Below is a small trained network, with its code and all its weights. Each question gives an input and a class and asks what happens when units are switched off, that is, made to give their printed mean instead of their output.

import numpy as np


def w(rows, s, z=0):
    codes = np.array(rows[::2]) - 128.0
    scale = np.full(codes.shape[1], s)
    scale[-1] = z or s
    return codes * scale


def f(y):
    return np.maximum(y, 0)


def log_softmax(a):
    a = a - a.max(-1, keepdims=True)
    return a - np.log(np.exp(a).sum(-1, keepdims=True))


def net(x, mask):
    res = np.array(x, float).reshape(1, 6) / 4 @ E
    y = f(res @ A[0][:, :-1].T + A[0][:, -1])
    res = res + np.where(mask, y, B[0][:, -1]) @ B[0][:, :-1]
    return log_softmax(res[-1] @ U[:, :-1].T + U[:, -1])


A, B = {}, {}
E = w([
[172,132,17],'x0',
[129,127,127],'x1',
[131,128,128],'x2',
[255,26,159],'x3',
[130,130,129],'x4',
[196,219,139],'x5',
],0.0079)
A[0] = w([
[151,110,136,57],'neuron 0',
[70,191,151,34],'neuron 1',
[87,95,101,115],'neuron 2',
[183,163,167,125],'neuron 3',
[198,118,156,83],'neuron 4',
[76,167,130,54],'neuron 5',
[160,119,68,199],'neuron 6',
[202,72,176,70],'neuron 7',
[154,98,47,90],'neuron 8',
[180,119,156,95],'neuron 9',
[174,208,125,26],'neuron 10',
[141,98,229,142],'neuron 11',
[151,94,240,56],'neuron 12',
[81,111,213,55],'neuron 13',
[113,180,117,74],'neuron 14',
[73,70,122,47],'neuron 15',
[86,78,93,186],'neuron 16',
[66,148,87,82],'neuron 17',
[87,96,63,37],'neuron 18',
[178,226,152,81],'neuron 19',
[191,174,142,105],'neuron 20',
[61,163,92,3],'neuron 21',
[173,117,53,63],'neuron 22',
[128,155,122,170],'neuron 23',
[134,117,141,118],'neuron 24',
[136,121,35,165],'neuron 25',
[115,146,254,91],'neuron 26',
[160,99,137,37],'neuron 27',
[150,157,141,243],'neuron 28',
[105,94,190,142],'neuron 29',
[169,76,152,30],'neuron 30',
[164,106,139,44],'neuron 31',
[70,147,123,46],'neuron 32',
[154,105,132,2],'neuron 33',
[73,39,115,64],'neuron 34',
[105,152,119,52],'neuron 35',
],0.013,0.0067)
B[0] = w([
[159,118,61,141],'neuron 0',
[185,125,44,189],'neuron 1',
[156,126,174,177],'neuron 2',
[125,131,143,197],'neuron 3',
[132,96,82,201],'neuron 4',
[206,118,104,174],'neuron 5',
[77,216,189,242],'neuron 6',
[140,128,60,242],'neuron 7',
[120,214,145,197],'neuron 8',
[136,119,84,186],'neuron 9',
[171,97,179,172],'neuron 10',
[91,195,153,253],'neuron 11',
[134,156,108,224],'neuron 12',
[143,190,114,200],'neuron 13',
[201,90,114,166],'neuron 14',
[194,133,181,172],'neuron 15',
[117,100,185,232],'neuron 16',
[180,77,98,196],'neuron 17',
[187,142,163,162],'neuron 18',
[163,75,186,209],'neuron 19',
[158,57,213,194],'neuron 20',
[180,133,73,177],'neuron 21',
[103,212,122,189],'neuron 22',
[126,97,148,184],'neuron 23',
[130,127,125,146],'neuron 24',
[141,189,160,240],'neuron 25',
[155,197,109,235],'neuron 26',
[181,115,39,151],'neuron 27',
[1,79,167,247],'neuron 28',
[104,177,131,218],'neuron 29',
[182,131,93,182],'neuron 30',
[135,114,94,152],'neuron 31',
[189,152,111,166],'neuron 32',
[169,119,53,133],'neuron 33',
[183,90,190,206],'neuron 34',
[196,122,82,141],'neuron 35',
],0.0076,0.0064)
U = w([
[189,105,59,66],'0',
[109,129,157,230],'1',
[111,128,159,213],'2',
[130,204,166,4],'3',
[110,110,157,201],'4',
[161,83,210,54],'5',
[5,51,97,72],'6',
],0.015,0.012)

Each question gives the input, the list of numbers given to net, and the class t.
The units are the neurons (one row each of A and B). Each row of codes is followed by its name. A weight is (code - 128) times the scale printed after its matrix; where a second scale follows, it is the last column's (A, B and U).
mask holds one flag per neuron, in row order. A switched-off neuron (its flag False) gives its mean, the last column of its row in B, instead of its output. The means were averaged over made-up inputs and are rounded, as every weight is.
A unit's drop is (log p(t) with every unit on - log p(t) with that unit switched off) / (log p(t) with every unit on - log p(t) with every unit switched off).
The circuit of an input: a set's keep is (log p(t) with only the set's units on - log p(t) with every unit switched off) / (log p(t) with every unit on - log p(t) with every unit switched off). Starting from the 12 units with the biggest drops (on a tie, the unit counted first), units are removed one at a time, each time the one whose removal leaves the highest keep (on an exact tie, the one counted first), for as long as the keep stays at least 0.8.
units of the circuit, in order: the units of the circuit, biggest drop first
unit that matters most: the unit with the biggest drop
k most important neurons: the k neurons with the biggest drops, biggest first
drop when u is switched off: that unit's drop, to one decimal
input [8,-8,-7,-8,8,2], class 0: unit that matters most : neuron 17
input [-7,-5,6,-3,-5,-3], class 3: units of the circuit, in order : [neuron 26; neuron 13]
input [-8,-6,-7,-2,-4,-1], class 3: units of the circuit, in order : [neuron 26; neuron 13]
input [3,4,0,2,2,8], class 5: units of the circuit, in order : [neuron 20; neuron 19]
input [-8,2,-5,7,8,-3], class 3: units of the circuit, in order : [neuron 11; neuron 26]
input [-7,4,-3,3,4,2], class 3: units of the circuit, in order : [neuron 26; neuron 11]
input [-5,6,-5,-5,3,-7], class 5: units of the circuit, in order : [neuron 34; neuron 15; neuron 16]
input [6,6,-4,2,3,-7], class 5: units of the circuit, in order : [neuron 34; neuron 16]
input [4,2,-4,-1,-7,8], class 5: 2 most important neurons : [neuron 19; neuron 20]
input [7,1,3,-7,6,-6], class 0: drop when neuron 16 is switched off : -0.2
input [8,-5,3,0,7,4], class 3: drop when neuron 6 is switched off : 0.3
input [-7,-1,3,0,-5,-4], class 3: drop when neuron 11 is switched off : 0.2
input [7,-3,5,2,-6,-3], class 3: drop when neuron 6 is switched off : 0.2
input [7,-2,3,-4,-5,-3], class 3: unit that matters most : neuron 25
